Each row has a name. Each question is about the rows just above it. Places in a row count from 0.

[-35  87 -39 -20 -41  96  19 -61  19  19 -46] : Demap
[-27  87 -39 -20 -41  96 -50 -61  19 103 -46] : mefuf
[ 22 -29  32  44 -26 -19 -12 -25 -34 -26 -31] : neloz
[ -5   2 -19 -38   9  -6   1  14   8   5  15] : zuz
[ 19 -30  24  42 -27 -19 -15 -19 -35 -26 -33] : bon
[ 17 -28  -6  -3 -21 -23 -23  18 -30 -23 -16] : tuva
The value that Demap holds more than once:	[19]
The value that tuva holds more than once:	[-23]
Repeated in bon:	[-19]
key -> tag
[-47] -> J_225
[-41] -> J_821
[-46] -> J_786
[-45] -> J_401
[15] -> J_956
[14] -> J_853
Look up the entry of Demap at place 10 in the table:	J_786
Whose row is [ 19 -30  24  42 -27 -19 -15 -19 -35 -26 -33]?	bon

[-23  27  18  32  -4 -35 -27 -40 -21] : navu
[ 62  -4 -19   9 -31  29 -28  13  36] : rap
[ -6  43  33  34 -34 -30 -93 -73 -23] : Reva
[-31  -3  21 -31  20   0  -2  -4  16] : gotog
[-13   3  -1  31  10 -19  19  10 -34] : tik
[ -9 -10 -12  10  23 -13  35  29 -24] : Regog
[ 17 -14 -14 -37 -10  39  19   5  34] : Bavup
[-24 -28 -16 -30  21  10  85  29  -1] : fuges
[-28  -7  -2  -6  16  -1  49  11 -24] : sube
[ 43 -35 -28 -48   9  54  27  48  64] : pake
[ 16 -16 -10  -3   5   8  22  40 -24] : Nunor
Which value appears more than once in gotog?	[-31]
key -> tag
[-12] -> J_466
[-40] -> J_394
[18] -> J_662
[21] -> J_223
Join navu by its entry at place 2:	J_662
Whose row is [ 16 -16 -10  -3   5   8  22  40 -24]?	Nunor
Repeated in tik:	[10]
The row with [-24 -28 -16 -30  21  10  85  29  -1] is	fuges

[ 36  -3  -9 -39 110  -3 -60] : pakeb
[-47 -52 -47 -14 -47  55 -47] : funa
[ 73  33 -16  33 -70 -17  73] : tuf
Repeated in pakeb:	[-3]
[ 36  -3  -9 -39 110  -3 -60] is in which row?	pakeb
Repeated in funa:	[-47]
Whose row is [ 73  33 -16  33 -70 -17  73]?	tuf
Table of tags by key:
[-47] -> J_731
[-60] -> J_417
Look up the entry of funa at place 6 in the table:	J_731
Where do [-47 -52 -47 -14 -47  55 -47] appear?	funa

[ -7 -46  32  41] : tig
[29 36 63 -1] : Tel
[-18   8  55 -28] : Gizo
[  0 -54 -28  -7] : mal
[  49 -101  -25   49] : Zuf
[ 33 -45  -7  42] : Sudi
[-50 -11 -62 -68] : kaz
[ -3 -81 -39 -17] : Tola
Whose row is [ -7 -46  32  41]?	tig
Which value appears more than once in Zuf?	[49]
Whose row is [-18   8  55 -28]?	Gizo
Table of tags by key:
[-17] -> J_757
[49] -> J_380
[50] -> J_802
[-18] -> J_261
Look up the entry of Zuf at place 0 in the table:	J_380

[ 47  58 -29  27 -29 -10 -25  19  95  33] = lam
[ 23   3  67 -83 -62 -15  43 -29  -8  31] = vekaz
[ -6  59 -23 -47  72   6 -47 -65 -22 -17] = perek
[-38  13  17  51 -83  19 -37 -17  32 -19] = zem
[-30  -9  55  85  25   4  70 -51 -32  54] = fovo
The value that lam holds more than once:	[-29]
key -> tag
[-29] -> J_227
[-52] -> J_226
[-28] -> J_483
[-66] -> J_232
[-32] -> J_480
[-51] -> J_99
[-65] -> J_702
[19] -> J_907
Join fovo by its entry at place 7:	J_99
Whose row is [ 47  58 -29  27 -29 -10 -25  19  95  33]?	lam
Whose row is [-30  -9  55  85  25   4  70 -51 -32  54]?	fovo

[-70 -72 -17 -38 -36 -12 -20  10  40  12 -59 -46 -28  10  10] : bige
[-21 -10 -13   9   0 -36  -2 -33 -17  -4 -10  84  61  76 -10] : Medun
[-14 -33 -19  -9 -11 -17 108  -1  -7 -19 -40 -12  71 -10 -17] : zume
[ -6   6   9  -3   4   7 -15  47  42  22  -6 -29 -27 -34  21] : baviv
tags:
[-33] -> J_462
[-11] -> J_594
[-18] -> J_124
[-36] -> J_322
[-17] -> J_448
[-12] -> J_801
Join zume by its entry at place 4:	J_594
Whose row is [-21 -10 -13   9   0 -36  -2 -33 -17  -4 -10  84  61  76 -10]?	Medun
The value that bige holds more than once:	[10]
Repeated in baviv:	[-6]
Whose row is [ -6   6   9  -3   4   7 -15  47  42  22  -6 -29 -27 -34  21]?	baviv
Repeated in Medun:	[-10]
Where do [-70 -72 -17 -38 -36 -12 -20  10  40  12 -59 -46 -28  10  10] appear?	bige

[ -71 -115  -21  -47   -5  -56  -22  -93   98  -18   13   37  -45   36
   -4   78  -47 -109]  Pim
[ -55   15  -24   34  -71   36   80  100  -27  -77   34  -35  -85   24
   34  -73  -24 -102]  zedeb
[  17  -87   71   71   56    1   16  -27   46   73 -109    0   46    9
  109   95   -5  -10]  nutiv
tags:
[109] -> J_648
[74] -> J_526
[-76] -> J_458
[-77] -> J_673
[73] -> J_755
Join nutiv by its entry at place 9:	J_755
[ -71 -115  -21  -47   -5  -56  -22  -93   98  -18   13   37  -45   36
   -4   78  -47 -109] is in which row?	Pim
Which value appears more than once in Pim?	[-47]
[  17  -87   71   71   56    1   16  -27   46   73 -109    0   46    9
  109   95   -5  -10] is in which row?	nutiv

